Below are the code and all the weights of a small trained network. Each question names an input and a class and asks about switching units off, where a switched-off unit gives its printed mean instead of its output.

import numpy as np


def w(rows, s, z=0):
    codes = np.array(rows[::2]) - 128.0
    scale = np.full(codes.shape[1], s)
    scale[-1] = z or s
    return codes * scale


def f(y):
    return np.maximum(y, 0)


def log_softmax(a):
    a = a - a.max(-1, keepdims=True)
    return a - np.log(np.exp(a).sum(-1, keepdims=True))


def net(x, mask):
    res = np.array(x, float).reshape(1, 4) / 4 @ E
    y = f(res @ A[0][:, :-1].T + A[0][:, -1])
    res = res + np.where(mask, y, B[0][:, -1]) @ B[0][:, :-1]
    return log_softmax(res[-1] @ U[:, :-1].T + U[:, -1])


A, B = {}, {}
E = w([
[208,137,186,135,130,65,171,39,116,94,212,66],'x0',
[144,166,87,134,128,139,33,24,63,103,58,134],'x1',
[154,113,93,129,129,229,91,130,182,9,184,123],'x2',
[59,134,153,191,129,141,237,106,90,2,77,174],'x3',
],0.0086)
A[0] = w([
[133,92,139,124,113,137,125,130,98,131,132,135,112],'N1',
[121,180,169,109,143,62,159,126,76,193,88,120,37],'N2',
[103,127,146,157,111,105,171,188,192,133,152,97,35],'N3',
[134,124,115,116,136,101,132,143,128,110,130,132,80],'N4',
[48,109,44,136,132,190,88,209,145,171,10,218,8],'N5',
[157,186,78,121,129,117,49,47,54,92,53,131,1],'N6',
[125,157,184,128,95,86,151,116,118,192,85,159,18],'N7',
[92,110,145,124,119,84,131,114,64,172,106,107,48],'N8',
[178,85,83,122,115,216,97,106,213,23,184,70,45],'N9',
[157,132,114,118,126,199,92,131,175,60,183,167,6],'N10',
[118,154,151,99,142,121,137,121,126,141,126,117,75],'N11',
[108,131,133,111,133,126,130,115,128,132,140,141,97],'N12',
[117,113,105,128,114,70,165,108,105,191,102,137,37],'N13',
[157,195,77,169,127,142,44,7,25,123,82,129,69],'N14',
[108,133,129,141,112,131,147,129,112,102,110,117,77],'N15',
[156,115,95,146,136,190,113,98,178,95,142,120,47],'N16',
[159,132,142,126,155,146,132,138,131,126,91,98,87],'N17',
[146,127,88,130,118,96,100,113,116,112,110,130,66],'N18',
[105,130,149,142,128,115,219,188,197,153,220,142,39],'N19',
[205,149,94,70,136,115,70,139,144,200,167,84,41],'N20',
[147,122,108,156,100,162,94,124,192,71,151,123,65],'N21',
[201,101,93,47,95,109,34,141,175,234,151,73,80],'N22',
[158,89,138,109,122,131,75,122,159,188,154,101,22],'N23',
[219,131,192,143,119,67,163,10,111,100,194,42,63],'N24',
[65,90,91,94,118,169,78,195,137,136,71,198,11],'N25',
[150,118,111,141,151,92,169,200,149,118,119,82,60],'N26',
[182,111,176,114,133,105,155,82,117,104,141,99,37],'N27',
[115,116,152,167,116,130,169,128,97,83,100,161,26],'N28',
[139,53,170,111,137,129,243,243,178,160,189,130,70],'N29',
[152,114,121,81,120,112,87,132,151,162,152,124,35],'N30',
[140,112,88,85,158,112,97,145,106,156,166,105,44],'N31',
[97,131,131,110,133,142,183,113,92,87,112,155,34],'N32',
[168,141,173,123,128,64,160,11,129,93,217,75,30],'N33',
[165,142,140,165,150,104,149,85,113,123,170,113,41],'N34',
[96,114,127,191,96,135,195,102,120,101,96,138,28],'N35',
[196,121,172,138,142,121,154,127,107,117,167,98,61],'N36',
[144,123,162,119,109,130,154,171,139,126,126,116,60],'N37',
[114,135,173,136,111,16,166,119,71,208,58,122,112],'N38',
[147,103,132,142,118,148,107,155,112,106,146,141,234],'N39',
[83,133,161,222,136,129,255,104,67,41,72,190,84],'N40',
[133,138,172,134,123,76,151,122,94,204,81,142,16],'N41',
[84,125,129,187,96,111,194,106,97,78,112,178,10],'N42',
[115,83,171,128,123,115,153,183,175,134,149,105,38],'N43',
[178,119,101,60,115,78,63,164,130,146,163,132,13],'N44',
],0.0085,0.0087)
B[0] = w([
[136,127,135,131,127,134,132,129,128,134,134,138,128],'N1',
[191,103,98,125,180,140,159,171,72,101,188,160,161],'N2',
[185,76,127,87,127,138,87,84,137,155,90,170,148],'N3',
[145,130,133,112,127,135,132,134,117,135,110,98,128],'N4',
[125,146,60,151,72,139,205,211,189,240,69,134,219],'N5',
[158,2,176,43,113,128,86,49,183,150,90,229,183],'N6',
[205,109,119,124,159,156,147,146,96,121,179,159,146],'N7',
[171,114,110,102,169,144,143,143,117,106,179,156,148],'N8',
[203,120,77,123,203,94,191,170,26,92,215,167,218],'N9',
[238,106,118,114,214,144,180,171,55,102,179,199,167],'N10',
[128,119,124,95,129,135,124,151,125,123,134,105,130],'N11',
[151,107,139,138,139,136,136,123,137,139,137,129,128],'N12',
[186,91,108,136,181,151,167,145,88,85,157,166,147],'N13',
[123,35,177,43,51,72,94,41,169,137,116,203,217],'N14',
[166,113,140,135,133,148,124,129,140,122,130,118,139],'N15',
[189,101,133,129,160,122,146,138,76,134,183,169,157],'N16',
[150,120,127,136,136,128,132,122,126,142,130,103,128],'N17',
[146,125,131,111,127,145,128,116,155,140,123,148,137],'N18',
[140,38,157,77,86,123,92,53,143,143,108,194,173],'N19',
[153,173,181,191,162,181,86,116,152,76,104,87,206],'N20',
[168,119,104,116,183,100,156,154,72,110,166,150,166],'N21',
[123,200,198,207,180,156,56,110,166,60,125,56,253],'N22',
[151,123,148,163,178,177,105,123,161,97,109,113,165],'N23',
[68,156,52,144,75,159,201,214,187,233,41,137,222],'N24',
[126,150,84,164,118,168,211,174,151,219,68,110,179],'N25',
[171,98,127,99,129,171,103,111,136,145,107,160,140],'N26',
[138,124,104,125,144,174,154,176,172,186,86,116,152],'N27',
[181,137,152,145,181,178,108,119,154,110,106,110,151],'N28',
[126,62,151,49,81,79,82,17,158,123,105,194,200],'N29',
[161,119,162,164,178,163,117,127,148,102,98,126,155],'N30',
[166,122,151,151,169,163,140,124,161,103,109,130,151],'N31',
[176,141,159,144,174,164,97,126,149,126,111,118,148],'N32',
[90,145,71,155,104,161,191,188,180,217,52,136,197],'N33',
[133,116,139,144,141,158,149,163,138,153,86,163,147],'N34',
[170,138,169,149,188,161,101,131,148,108,113,97,156],'N35',
[127,121,114,139,104,150,149,137,152,159,78,141,157],'N36',
[130,140,117,110,105,139,120,105,139,127,128,150,134],'N37',
[170,127,68,134,165,94,164,168,25,58,234,160,200],'N38',
[49,153,125,152,76,27,110,140,94,106,160,102,205],'N39',
[159,196,201,210,169,161,43,112,187,71,144,33,230],'N40',
[193,114,97,108,191,155,159,153,86,90,170,161,152],'N41',
[187,158,167,171,214,201,76,118,169,106,117,99,164],'N42',
[173,90,156,88,142,132,118,78,144,142,80,194,147],'N43',
[162,127,162,162,178,164,108,128,164,119,124,113,165],'N44',
],0.0077,0.013)
U = w([
[152,166,205,195,170,162,68,117,191,91,113,58,111],'0',
[135,141,76,150,96,148,183,188,190,220,63,114,118],'1',
[149,54,175,32,97,112,84,44,173,135,106,167,111],'2',
[167,115,98,125,182,125,162,164,39,93,197,140,119],'3',
[46,205,128,129,2,4,74,126,92,91,177,16,252],'4',
[52,167,157,47,108,126,133,121,86,120,123,50,97],'5',
[76,160,142,60,108,114,138,98,78,137,118,7,100],'6',
],0.0094,0.026)

Each question gives the input, the list of numbers given to net, and the class t.
The units are the neurons (one row each of A and B). Each row of codes is followed by its name. A weight is (code - 128) times the scale printed after its matrix; where a second scale follows, it is the last column's (A, B and U).
mask holds one flag per neuron, in row order. A switched-off neuron (its flag False) gives its mean, the last column of its row in B, instead of its output. The means were averaged over made-up inputs and are rounded, as every weight is.
A unit's drop is (log p(t) with every unit on - log p(t) with that unit switched off) / (log p(t) with every unit on - log p(t) with every unit switched off).
The circuit of an input: a set's keep is (log p(t) with only the set's units on - log p(t) with every unit switched off) / (log p(t) with every unit on - log p(t) with every unit switched off). Starting from the 12 units with the biggest drops (on a tie, the unit counted first), units are removed one at a time, each time the one whose removal leaves the highest keep (on an exact tie, the one counted first), for as long as the keep stays at least 0.8.
circuit, biggest first: the units of the circuit, biggest drop first
unit that matters most: the unit with the biggest drop
k most important neurons: the k neurons with the biggest drops, biggest first
drop when u is switched off: that unit's drop, to one decimal
input [-7,4,1,-7], class 0: unit that matters most => N22
input [7,5,-1,6], class 1: 2 most important neurons => N24, N33
input [6,-7,-7,3], class 2: 3 most important neurons => N29, N19, N9
input [5,7,-6,3], class 2: 2 most important neurons => N14, N6
input [6,-7,6,4], class 2: 3 most important neurons => N29, N19, N5
input [-6,8,-3,3], class 2: 3 most important neurons => N14, N6, N24
input [-3,-6,-4,5], class 2: 2 most important neurons => N29, N22
input [-8,4,8,2], class 1: 3 most important neurons => N5, N25, N38
input [-7,2,-4,-7], class 0: 4 most important neurons => N22, N24, N20, N33
input [0,-6,-7,-3], class 3: 3 most important neurons => N38, N14, N2
input [4,-4,0,-2], class 1: 4 most important neurons => N14, N24, N6, N33
input [8,-6,8,6], class 1: 2 most important neurons => N24, N33
input [6,-4,5,5], class 1: 3 most important neurons => N24, N33, N22
input [-3,-4,-5,-6], class 0: circuit, biggest first => N22
input [-7,2,-7,7], class 0: 4 most important neurons => N40, N24, N42, N9
input [4,-1,-4,-2], class 1: 2 most important neurons => N24, N9
input [3,-3,6,5], class 3: 2 most important neurons => N9, N22
input [2,5,-4,1], class 2: drop when N14 is switched off => 0.4
input [7,-7,-1,-6], class 1: drop when N36 is switched off => 0.5
input [3,-2,-4,1], class 3: circuit, biggest first => N38
input [2,-7,-5,-4], class 2: drop when N29 is switched off => 0.2
input [6,0,3,-2], class 1: drop when N19 is switched off => 0.0
